Below is a small trained network, with its code and all its weights. Each question gives an input and a target symbol and asks what happens when units are switched off, that is, made to give their printed mean instead of their output.

import numpy as np


def w(rows, s, z=0):
    codes = np.array(rows[::2]) - 128.0
    scale = np.full(codes.shape[1], s)
    scale[-1] = z or s
    return codes * scale


def f(y):
    return y / 2 * (1 + np.tanh(0.7978845608 * (y + 0.044715 * y**3)))


def softmax(a):
    e = np.exp(a - a.max(-1, keepdims=True))
    return e / e.sum(-1, keepdims=True)


def log_softmax(a):
    a = a - a.max(-1, keepdims=True)
    return a - np.log(np.exp(a).sum(-1, keepdims=True))


def net(x, mask):
    ids = ['βζμξτφψ'.index(c) for c in x.split()]
    T = len(ids)
    res = E[ids] + P[:T]
    u = 0
    for l in range(2):
        r = res
        for j in range(3):
            rows = slice(2 * j, 2 * j + 2)
            q, k, v = (r @ M[l][rows].T for M in (Q, K, V))
            z = softmax(np.where(np.tri(T) > 0, q @ k.T / 2**0.5, -1e9)) @ v
            o = O[l][rows]
            res = res + np.where(mask[u + j], z, o[:, -1]) @ o[:, :-1]
        u += 3
        y = f(res @ A[l][:, :-1].T + A[l][:, -1])
        res = res + np.where(mask[u : u + 4], y, B[l][:, -1]) @ B[l][:, :-1]
        u += 4
    return log_softmax(res[-1] @ U[:, :-1].T + U[:, -1])


Q, K, V, O, A, B = {}, {}, {}, {}, {}, {}
E = w([
[68,135,201,107,175,183],'β',
[186,56,98,118,180,169],'ζ',
[145,187,55,174,147,161],'μ',
[124,27,148,8,153,123],'ξ',
[78,170,106,165,145,54],'τ',
[35,116,82,54,168,14],'φ',
[135,25,154,68,44,107],'ψ',
],0.015)
P = w([
[89,185,101,175,106,132],'0',
[143,117,116,201,132,82],'1',
[72,119,120,156,118,148],'2',
[97,118,112,141,112,132],'3',
[108,197,79,115,118,145],'4',
[199,170,71,241,191,59],'5',
[113,201,122,136,218,151],'6',
[120,157,126,97,173,143],'7',
[96,224,100,2,58,145],'8',
[111,125,183,112,148,165],'9',
[116,136,143,109,181,154],'10',
[114,107,179,122,235,166],'11',
[102,112,157,90,186,173],'12',
[127,144,124,106,178,152],'13',
],0.0086)
Q[0] = w([
[59,146,91,2,119,54],'0.h0',
[175,72,145,150,73,101],'0.h0',
[135,231,121,35,181,129],'0.h1',
[140,63,86,127,95,143],'0.h1',
[125,222,112,48,27,141],'0.h2',
[87,117,227,56,194,122],'0.h2',
],0.0078)
K[0] = w([
[113,88,188,102,171,154],'0.h0',
[130,94,89,142,49,101],'0.h0',
[173,93,94,122,115,36],'0.h1',
[163,88,148,135,85,153],'0.h1',
[247,128,133,158,172,26],'0.h2',
[177,166,110,77,162,128],'0.h2',
],0.011)
V[0] = w([
[179,90,182,44,196,166],'0.h0',
[146,185,129,29,120,243],'0.h0',
[158,104,158,222,106,211],'0.h1',
[13,146,114,131,94,130],'0.h1',
[116,135,228,9,155,119],'0.h2',
[171,174,104,3,181,102],'0.h2',
],0.0074)
O[0] = w([
[152,132,137,151,131,103,219],'0.h0',
[254,125,81,189,197,25,184],'0.h0',
[126,167,106,80,68,185,1],'0.h1',
[250,102,85,141,72,146,205],'0.h1',
[142,206,80,100,27,47,215],'0.h2',
[92,173,67,217,102,195,188],'0.h2',
],0.0074,0.0043)
A[0] = w([
[70,132,107,212,118,205,220],'0.n0',
[226,188,84,162,78,125,227],'0.n1',
[130,169,99,159,197,85,51],'0.n2',
[169,252,199,197,36,255,253],'0.n3',
],0.0065,0.0021)
B[0] = w([
[147,242,156,253,50,92,183],'0.n0',
[132,22,204,236,6,172,233],'0.n1',
[115,232,108,101,125,155,251],'0.n2',
[143,89,185,185,203,37,193],'0.n3',
],0.0064,0.0026)
Q[1] = w([
[121,171,189,190,11,88],'1.h0',
[89,107,155,149,185,136],'1.h0',
[46,114,156,232,158,87],'1.h1',
[106,2,148,114,101,124],'1.h1',
[136,91,155,126,199,137],'1.h2',
[176,146,105,79,134,136],'1.h2',
],0.0081)
K[1] = w([
[132,96,131,99,143,162],'1.h0',
[148,85,131,103,1,118],'1.h0',
[191,198,124,100,145,149],'1.h1',
[86,204,64,143,149,160],'1.h1',
[161,193,29,110,144,86],'1.h2',
[233,107,242,140,64,62],'1.h2',
],0.0082)
V[1] = w([
[58,214,63,173,66,96],'1.h0',
[56,240,73,57,224,74],'1.h0',
[68,98,218,17,74,159],'1.h1',
[125,11,16,109,93,131],'1.h1',
[255,61,2,153,193,136],'1.h2',
[93,117,234,251,125,35],'1.h2',
],0.0068)
O[1] = w([
[115,164,165,254,89,151,158],'1.h0',
[83,134,219,145,150,122,122],'1.h0',
[164,84,160,119,105,83,54],'1.h1',
[99,49,133,158,70,148,138],'1.h1',
[106,102,66,143,71,146,154],'1.h2',
[188,142,167,94,76,115,252],'1.h2',
],0.011,0.004)
A[1] = w([
[115,238,163,81,91,2,251],'1.n0',
[11,97,181,99,105,138,33],'1.n1',
[142,99,142,45,184,95,28],'1.n2',
[179,79,171,109,73,255,83],'1.n3',
],0.0067,0.0012)
B[1] = w([
[17,131,170,59,168,173,253],'1.n0',
[130,222,67,255,211,46,124],'1.n1',
[122,115,176,237,152,50,147],'1.n2',
[186,235,33,94,214,103,157],'1.n3',
],0.008,0.005)
U = w([
[167,137,212,119,141,143,203],'β',
[130,122,66,148,204,195,40],'ζ',
[143,134,135,208,130,133,7],'μ',
[118,1,157,162,120,137,225],'ξ',
[28,76,157,128,9,232,238],'τ',
[49,51,95,186,195,176,28],'φ',
[180,194,135,65,70,75,163],'ψ',
],0.0064,0.0019)

Each question gives the input, a string of symbols that net reads in full, and the target symbol t.
The units are the heads (2 rows each of Q, K, V and O) and the neurons (one row each of A and B). Each row of codes is followed by its name. A weight is (code - 128) times the scale printed after its matrix; where a second scale follows, it is the last column's (O, A, B and U).
mask holds one flag per unit, layer by layer, with each layer's heads first. A switched-off unit (its flag False) gives its mean, the last column of its rows in O or B, instead of its output. The means were averaged over made-up inputs and are rounded, as every weight is.
A unit's drop is (log p(t) with every unit on - log p(t) with that unit switched off) / (log p(t) with every unit on - log p(t) with every unit switched off).
The circuit of an input: a set's keep is (log p(t) with only the set's units on - log p(t) with every unit switched off) / (log p(t) with every unit on - log p(t) with every unit switched off). Starting from the 12 units with the biggest drops (on a tie, the unit counted first), units are removed one at a time, each time the one whose removal leaves the highest keep (on an exact tie, the one counted first), for as long as the keep stays at least 0.8.
units of the circuit, in order: the units of the circuit, biggest drop first
most important unit: the unit with the biggest drop
k most important neurons: the k neurons with the biggest drops, biggest first
k most important neurons of layer l: the k neurons of layer l with the biggest drops, biggest first
which heads matter: for each layer, one digit per head in row order, 1 if its drop is at least 0.15 and else 0, layers parted by /
drop when u is switched off: that unit's drop, to one decimal
input φ τ ξ ξ ξ ξ β ξ ξ ζ ψ φ, target τ: units of the circuit, in order => 0.h2, 1.n0
input φ μ ψ ξ μ μ ψ β ξ, target ζ: most important unit => 0.h2
input β τ τ, target τ: units of the circuit, in order => 0.h0, 1.h0
input ζ ψ ξ φ, target φ: 4 most important neurons => 0.n1, 1.n0, 1.n1, 0.n0
input β β ξ, target ψ: 2 most important neurons => 0.n3, 0.n1
input ξ β β τ, target τ: 4 most important neurons => 1.n0, 1.n3, 0.n1, 0.n3
input ζ ξ ξ, target φ: 2 most important neurons of layer 1 => 1.n1, 1.n2
input β β β ζ ζ, target ψ: which heads matter => 010 / 100
input τ φ τ, target β: units of the circuit, in order => 0.h0, 1.h2
input φ τ β β ζ ψ ζ μ μ β, target ζ: which heads matter => 011 / 100
input β τ ξ, target ψ: 2 most important neurons of layer 1 => 1.n0, 1.n3
input τ ξ β, target β: units of the circuit, in order => 0.h0, 1.h2
input β β μ, target ψ: which heads matter => 010 / 101
input ζ β ζ τ φ, target φ: most important unit => 0.h2
input β μ ψ β, target ψ: 2 most important neurons of layer 0 => 0.n3, 0.n2
input μ ζ ζ, target ζ: which heads matter => 001 / 000
input β β ψ, target ψ: drop when 0.h0 is switched off => 0.0
input τ ψ β, target β: drop when 0.n2 is switched off => -0.1
input β μ μ ζ, target ζ: drop when 1.h1 is switched off => 0.2
input β β β, target ψ: most important unit => 0.h1
